Here is a tiny trained network, its code and every weight. The questions are about switching its units off for an input and a class, where a switched-off unit gives its printed mean instead of its output.

import numpy as np


def w(rows, s, z=0):
    codes = np.array(rows[::2]) - 128.0
    scale = np.full(codes.shape[1], s)
    scale[-1] = z or s
    return codes * scale


def f(y):
    return np.maximum(y, 0)


def log_softmax(a):
    a = a - a.max(-1, keepdims=True)
    return a - np.log(np.exp(a).sum(-1, keepdims=True))


def net(x, mask):
    res = np.array(x, float).reshape(1, 7) / 4 @ E
    y = f(res @ A[0][:, :-1].T + A[0][:, -1])
    res = res + np.where(mask, y, B[0][:, -1]) @ B[0][:, :-1]
    return log_softmax(res[-1] @ U[:, :-1].T + U[:, -1])


A, B = {}, {}
E = w([
[128,128,128,124],'x0',
[56,180,237,184],'x1',
[128,130,127,126],'x2',
[127,128,127,126],'x3',
[129,130,128,126],'x4',
[3,69,71,103],'x5',
[129,130,128,131],'x6',
],0.0058)
A[0] = w([
[152,116,98,121,197],'neuron 0',
[141,118,108,137,180],'neuron 1',
[181,112,46,116,230],'neuron 2',
[71,147,248,139,214],'neuron 3',
[213,152,179,120,1],'neuron 4',
[162,123,75,114,200],'neuron 5',
[111,154,148,112,192],'neuron 6',
[139,133,134,127,68],'neuron 7',
[32,118,79,111,48],'neuron 8',
[180,142,155,130,10],'neuron 9',
[159,137,146,125,41],'neuron 10',
],0.019,0.00075)
B[0] = w([
[159,155,138,124,173],'neuron 0',
[143,133,157,137,153],'neuron 1',
[211,181,148,128,233],'neuron 2',
[253,170,139,121,255],'neuron 3',
[10,65,108,130,221],'neuron 4',
[188,148,145,140,196],'neuron 5',
[147,150,124,113,156],'neuron 6',
[98,152,118,138,139],'neuron 7',
[22,79,112,135,235],'neuron 8',
[54,98,114,124,182],'neuron 9',
[86,113,106,120,160],'neuron 10',
],0.019,0.0083)
U = w([
[247,195,163,116,253],'0',
[1,67,101,120,3],'1',
],0.0096,0.00037)

Each question gives the input, the list of numbers given to net, and the class t.
The units are the neurons (one row each of A and B). Each row of codes is followed by its name. A weight is (code - 128) times the scale printed after its matrix; where a second scale follows, it is the last column's (A, B and U).
mask holds one flag per neuron, in row order. A switched-off neuron (its flag False) gives its mean, the last column of its row in B, instead of its output. The means were averaged over made-up inputs and are rounded, as every weight is.
A unit's drop is (log p(t) with every unit on - log p(t) with that unit switched off) / (log p(t) with every unit on - log p(t) with every unit switched off).
most important unit: the unit with the biggest drop
k most important neurons: the k neurons with the biggest drops, biggest first
drop of u: that unit's drop, to one decimal
input [8,5,-6,4,8,-7,-5], class 1: most important unit	neuron 4
input [4,-7,7,-6,-7,7,-5], class 0: 4 most important neurons	(neuron 2; neuron 4; neuron 5; neuron 9)
input [2,-8,7,-7,-7,7,1], class 0: 3 most important neurons	(neuron 2; neuron 4; neuron 5)
input [0,2,-2,-5,2,-3,-8], class 1: 2 most important neurons	(neuron 2; neuron 4)
input [-4,-7,-2,-2,0,-8,-2], class 1: 4 most important neurons	(neuron 4; neuron 3; neuron 9; neuron 10)
input [-3,5,-4,2,1,5,-5], class 0: 3 most important neurons	(neuron 3; neuron 4; neuron 9)
input [-5,5,-6,-7,-5,5,3], class 0: 3 most important neurons	(neuron 3; neuron 4; neuron 9)
input [-6,5,3,6,8,3,-6], class 0: 2 most important neurons	(neuron 3; neuron 4)
input [1,7,3,8,-5,5,-5], class 0: drop of neuron 3	4.2
input [-2,-7,8,4,-6,-8,0], class 1: drop of neuron 2	0.0
input [-4,3,-4,4,-8,-6,-1], class 1: drop of neuron 4	0.6
input [2,4,-1,5,-2,-8,-8], class 1: drop of neuron 4	0.8
